Below is a small trained network, with its code and all its weights. Each question gives an input and a class and asks what happens when units are switched off, that is, made to give their printed mean instead of their output.

import numpy as np


def w(rows, s, z=0):
    codes = np.array(rows[::2]) - 128.0
    scale = np.full(codes.shape[1], s)
    scale[-1] = z or s
    return codes * scale


def norm(h):
    return h / np.sqrt((h * h).mean(-1, keepdims=True) + 1e-5)


def f(y):
    return np.maximum(y, 0)


def log_softmax(a):
    a = a - a.max(-1, keepdims=True)
    return a - np.log(np.exp(a).sum(-1, keepdims=True))


def net(x, mask):
    res = np.array(x, float).reshape(1, 8) / 4 @ E
    u = 0
    for l in range(4):
        y = f(norm(res) @ A[l][:, :-1].T + A[l][:, -1])
        res = res + np.where(mask[u : u + 7], y, B[l][:, -1]) @ B[l][:, :-1]
        u += 7
    return log_softmax(norm(res)[-1] @ U[:, :-1].T + U[:, -1])


A, B = {}, {}
E = w([
[58,113,66,92,1,115],'x0',
[8,127,92,100,208,191],'x1',
[126,125,131,132,131,123],'x2',
[123,230,70,150,150,42],'x3',
[126,127,132,132,131,124],'x4',
[129,127,128,134,127,132],'x5',
[128,129,126,124,128,129],'x6',
[128,130,128,124,128,128],'x7',
],0.0073)
A[0] = w([
[44,161,91,139,199,161,103],'0.n1',
[118,254,109,150,138,69,2],'0.n2',
[98,188,57,212,142,116,57],'0.n3',
[123,158,117,145,92,47,110],'0.n4',
[254,132,164,142,86,27,78],'0.n5',
[161,215,80,185,172,83,21],'0.n6',
[214,166,73,157,224,111,86],'0.n7',
],0.009,0.005)
B[0] = w([
[158,198,60,206,167,157,205],'0.n1',
[151,68,133,44,141,135,195],'0.n2',
[147,135,120,49,155,35,178],'0.n3',
[100,141,102,124,127,65,189],'0.n4',
[207,212,47,199,127,217,253],'0.n5',
[154,75,148,57,149,75,200],'0.n6',
[42,134,246,134,31,150,222],'0.n7',
],0.011,0.0072)
A[1] = w([
[191,184,155,130,98,177,131],'1.n1',
[184,124,144,144,152,25,103],'1.n2',
[85,211,184,70,215,189,55],'1.n3',
[126,117,253,203,178,221,67],'1.n4',
[64,218,19,153,28,71,103],'1.n5',
[152,38,76,217,149,207,253],'1.n6',
[108,128,13,138,216,113,42],'1.n7',
],0.0068,0.0027)
B[1] = w([
[55,130,96,94,164,147,218],'1.n1',
[126,59,203,170,210,155,170],'1.n2',
[74,173,85,112,78,221,188],'1.n3',
[150,118,255,106,104,89,223],'1.n4',
[76,86,171,151,2,101,245],'1.n5',
[169,167,67,51,161,58,253],'1.n6',
[173,138,79,243,165,177,185],'1.n7',
],0.0065,0.0056)
A[2] = w([
[82,110,100,163,63,27,62],'2.n1',
[169,117,111,2,182,124,111],'2.n2',
[214,146,180,121,161,218,176],'2.n3',
[50,124,88,173,178,138,76],'2.n4',
[122,74,174,218,120,160,49],'2.n5',
[41,126,164,114,147,149,251],'2.n6',
[237,86,147,100,124,73,201],'2.n7',
],0.0093,0.0027)
B[2] = w([
[70,101,254,142,99,116,196],'2.n1',
[139,111,142,57,112,26,207],'2.n2',
[57,73,99,145,91,114,253],'2.n3',
[212,68,80,183,152,141,168],'2.n4',
[150,94,135,125,169,141,138],'2.n5',
[212,170,90,166,70,141,191],'2.n6',
[107,125,106,103,203,110,224],'2.n7',
],0.0091,0.0068)
A[3] = w([
[207,157,177,106,31,133,131],'3.n1',
[160,47,135,50,118,165,28],'3.n2',
[123,30,117,120,148,159,128],'3.n3',
[143,50,85,96,91,68,141],'3.n4',
[132,171,255,123,176,197,101],'3.n5',
[134,218,79,137,111,45,255],'3.n6',
[112,71,61,98,92,160,126],'3.n7',
],0.0084,0.0027)
B[3] = w([
[106,168,80,174,162,176,225],'3.n1',
[175,124,111,96,177,65,165],'3.n2',
[145,156,125,133,126,98,156],'3.n3',
[130,84,180,108,168,133,219],'3.n4',
[17,72,119,143,11,70,178],'3.n5',
[148,108,140,91,199,175,255],'3.n6',
[124,167,192,131,143,102,175],'3.n7',
],0.012,0.0065)
U = w([
[244,198,33,208,216,190,164],'0',
[211,106,183,48,244,54,206],'1',
[72,89,205,174,44,116,3],'2',
],0.012,0.0024)

Each question gives the input, the list of numbers given to net, and the class t.
The units are the neurons (one row each of A and B). Each row of codes is followed by its name. A weight is (code - 128) times the scale printed after its matrix; where a second scale follows, it is the last column's (A, B and U).
mask holds one flag per neuron, layer by layer. A switched-off neuron (its flag False) gives its mean, the last column of its row in B, instead of its output. The means were averaged over made-up inputs and are rounded, as every weight is.
A unit's drop is (log p(t) with every unit on - log p(t) with that unit switched off) / (log p(t) with every unit on - log p(t) with every unit switched off).
The circuit of an input: a set's keep is (log p(t) with only the set's units on - log p(t) with every unit switched off) / (log p(t) with every unit on - log p(t) with every unit switched off). Starting from the 12 units with the biggest drops (on a tie, the unit counted first), units are removed one at a time, each time the one whose removal leaves the highest keep (on an exact tie, the one counted first), for as long as the keep stays at least 0.8.
units of the circuit, in order: the units of the circuit, biggest drop first
k most important neurons: the k neurons with the biggest drops, biggest first
k most important neurons of layer l: the k neurons of layer l with the biggest drops, biggest first
drop of u: that unit's drop, to one decimal
input [-6,-4,-1,1,8,5,-3,0], class 2: most important neuron	[0.n7]
input [0,-6,-3,-6,1,8,-3,7], class 0: 3 most important neurons	[0.n5, 0.n6, 0.n2]
input [5,1,-7,-5,-3,5,8,-8], class 1: 4 most important neurons	[0.n7, 0.n4, 1.n5, 3.n2]
input [-7,-6,-4,-6,1,-4,3,-7], class 2: units of the circuit, in order	[0.n6, 3.n5]
input [-4,4,2,4,8,-5,1,7], class 0: 3 most important neurons	[0.n1, 2.n6, 1.n3]
input [6,0,1,-6,8,8,4,4], class 1: 2 most important neurons of layer 3	[3.n2, 3.n5]
input [-7,-6,2,-3,0,4,-2,3], class 2: units of the circuit, in order	[0.n7, 3.n5]
input [-5,-6,-7,5,-1,-3,5,0], class 0: 2 most important neurons	[0.n5, 0.n7]
input [-7,-6,-2,2,-4,-5,2,-5], class 2: 3 most important neurons	[0.n7, 3.n5, 0.n1]
input [-5,6,-8,-4,-7,3,1,-8], class 0: 2 most important neurons	[0.n1, 0.n7]
input [3,4,-6,6,-1,7,-8,-5], class 1: 3 most important neurons	[0.n3, 0.n5, 0.n2]
input [1,0,-3,0,-4,-1,2,2], class 2: 2 most important neurons	[0.n5, 0.n2]
input [-5,1,-7,2,1,-6,2,7], class 2: drop of 0.n7	0.9
input [-3,-5,-4,2,1,-3,-6,-8], class 0: drop of 0.n5	3.7
input [1,1,-1,-7,-7,-2,-5,-4], class 1: drop of 0.n7	4.1
input [-8,-3,-7,3,7,2,1,2], class 2: units of the circuit, in order	[0.n7]
